Below are the code and all the weights of a small trained network. Each question names an input and a class and asks about switching units off, where a switched-off unit gives its printed mean instead of its output.

import numpy as np


def w(rows, s, z=0):
    codes = np.array(rows[::2]) - 128.0
    scale = np.full(codes.shape[1], s)
    scale[-1] = z or s
    return codes * scale


def norm(h):
    return h / np.sqrt((h * h).mean(-1, keepdims=True) + 1e-5)


def f(y):
    return np.maximum(y, 0)


def log_softmax(a):
    a = a - a.max(-1, keepdims=True)
    return a - np.log(np.exp(a).sum(-1, keepdims=True))


def net(x, mask):
    res = np.array(x, float).reshape(1, 3) / 4 @ E
    u = 0
    for l in range(2):
        y = f(norm(res) @ A[l][:, :-1].T + A[l][:, -1])
        res = res + np.where(mask[u : u + 15], y, B[l][:, -1]) @ B[l][:, :-1]
        u += 15
    return log_softmax(norm(res)[-1] @ U[:, :-1].T + U[:, -1])


A, B = {}, {}
E = w([
[25,215,39,119],'x0',
[173,109,101,67],'x1',
[161,81,1,234],'x2',
],0.0073)
A[0] = w([
[159,89,109,52,125],'0.n1',
[7,118,159,55,103],'0.n2',
[83,95,16,188,120],'0.n3',
[172,114,103,83,96],'0.n4',
[211,174,190,212,205],'0.n5',
[104,25,232,170,163],'0.n6',
[17,194,149,101,99],'0.n7',
[44,154,94,162,156],'0.n8',
[51,138,227,255,19],'0.n9',
[76,68,146,109,80],'0.n10',
[207,122,72,6,74],'0.n11',
[25,98,166,9,181],'0.n12',
[71,162,107,154,5],'0.n13',
[195,119,146,91,90],'0.n14',
[82,143,54,198,218],'0.n15',
],0.0078,0.003)
B[0] = w([
[105,164,118,164,173],'0.n1',
[189,117,86,85,212],'0.n2',
[181,148,102,100,249],'0.n3',
[126,158,111,185,156],'0.n4',
[124,94,102,78,215],'0.n5',
[28,142,91,131,232],'0.n6',
[115,69,133,125,223],'0.n7',
[127,104,177,137,214],'0.n8',
[223,254,135,211,191],'0.n9',
[103,135,125,123,135],'0.n10',
[105,200,124,208,189],'0.n11',
[147,135,84,147,247],'0.n12',
[124,103,90,115,156],'0.n13',
[95,118,141,208,171],'0.n14',
[184,39,112,103,255],'0.n15',
],0.0082,0.0052)
A[1] = w([
[88,113,74,72,113],'1.n1',
[126,155,132,70,84],'1.n2',
[164,96,217,204,132],'1.n3',
[230,111,139,102,196],'1.n4',
[140,107,128,86,169],'1.n5',
[143,211,188,57,154],'1.n6',
[114,101,186,122,2],'1.n7',
[75,81,164,141,85],'1.n8',
[116,120,92,85,142],'1.n9',
[166,146,164,170,112],'1.n10',
[206,252,131,184,250],'1.n11',
[191,92,147,139,100],'1.n12',
[57,199,45,193,195],'1.n13',
[159,172,82,170,177],'1.n14',
[112,161,164,19,119],'1.n15',
],0.011,0.0024)
B[1] = w([
[59,120,199,124,191],'1.n1',
[165,112,132,151,166],'1.n2',
[50,99,61,17,200],'1.n3',
[90,229,214,150,217],'1.n4',
[136,140,184,190,164],'1.n5',
[177,124,82,242,210],'1.n6',
[119,118,101,177,145],'1.n7',
[210,62,142,106,154],'1.n8',
[126,24,170,148,181],'1.n9',
[51,169,88,98,166],'1.n10',
[60,219,94,134,253],'1.n11',
[96,150,177,140,184],'1.n12',
[118,153,255,106,245],'1.n13',
[85,161,127,97,237],'1.n14',
[167,88,30,182,204],'1.n15',
],0.0075,0.0063)
U = w([
[73,248,82,165,189],'0',
[242,100,55,242,161],'1',
[73,3,114,94,135],'2',
[156,215,218,120,95],'3',
[248,140,164,51,2],'4',
],0.012,0.0071)

Each question gives the input, the list of numbers given to net, and the class t.
The units are the neurons (one row each of A and B). Each row of codes is followed by its name. A weight is (code - 128) times the scale printed after its matrix; where a second scale follows, it is the last column's (A, B and U).
mask holds one flag per neuron, layer by layer. A switched-off neuron (its flag False) gives its mean, the last column of its row in B, instead of its output. The means were averaged over made-up inputs and are rounded, as every weight is.
A unit's drop is (log p(t) with every unit on - log p(t) with that unit switched off) / (log p(t) with every unit on - log p(t) with every unit switched off).
The circuit of an input: a set's keep is (log p(t) with only the set's units on - log p(t) with every unit switched off) / (log p(t) with every unit on - log p(t) with every unit switched off). Starting from the 12 units with the biggest drops (on a tie, the unit counted first), units are removed one at a time, each time the one whose removal leaves the highest keep (on an exact tie, the one counted first), for as long as the keep stays at least 0.8.
units of the circuit, in order: the units of the circuit, biggest drop first
most important unit: the unit with the biggest drop
k most important neurons: the k neurons with the biggest drops, biggest first
k most important neurons of layer l: the k neurons of layer l with the biggest drops, biggest first
drop of u: that unit's drop, to one decimal
input [-7,-6,-2], class 2: units of the circuit, in order : 1.n3
input [4,-6,-7], class 1: units of the circuit, in order : 1.n6; 0.n2; 1.n15; 0.n6
input [-6,5,0], class 2: units of the circuit, in order : 1.n3; 0.n14
input [8,-5,7], class 2: 4 most important neurons of layer 0 : 0.n15; 0.n9; 0.n11; 0.n12
input [-3,8,-8], class 0: 2 most important neurons : 0.n11; 1.n11
input [-8,8,-7], class 0: 2 most important neurons : 1.n4; 0.n11
input [-5,6,-3], class 0: 3 most important neurons : 0.n11; 0.n7; 0.n15
input [-4,-8,-3], class 0: 2 most important neurons : 0.n9; 1.n11
input [-6,7,0], class 0: 2 most important neurons : 0.n11; 0.n7
input [0,3,3], class 3: units of the circuit, in order : 1.n4; 1.n15; 1.n3; 0.n12
input [-4,1,-4], class 1: 2 most important neurons : 0.n9; 0.n15
input [-6,-3,-5], class 2: 3 most important neurons : 0.n3; 1.n3; 0.n14
input [8,1,-6], class 2: 3 most important neurons : 0.n7; 0.n9; 1.n1
input [-8,3,-8], class 1: most important unit : 1.n6
input [1,-1,1], class 3: 2 most important neurons : 1.n4; 0.n15
input [5,3,-1], class 2: 2 most important neurons of layer 0 : 0.n9; 0.n7
input [-2,-3,3], class 3: 4 most important neurons of layer 1 : 1.n4; 1.n15; 1.n3; 1.n6
input [-6,5,-7], class 1: 2 most important neurons : 0.n9; 0.n6
input [1,-1,2], class 3: 4 most important neurons of layer 1 : 1.n4; 1.n15; 1.n6; 1.n12
input [-8,-7,-5], class 2: 2 most important neurons : 0.n6; 1.n3
input [-4,5,-1], class 0: most important unit : 0.n11
input [-4,6,-1], class 0: drop of 0.n11 : 0.2
input [2,8,6], class 0: drop of 1.n4 : 0.2
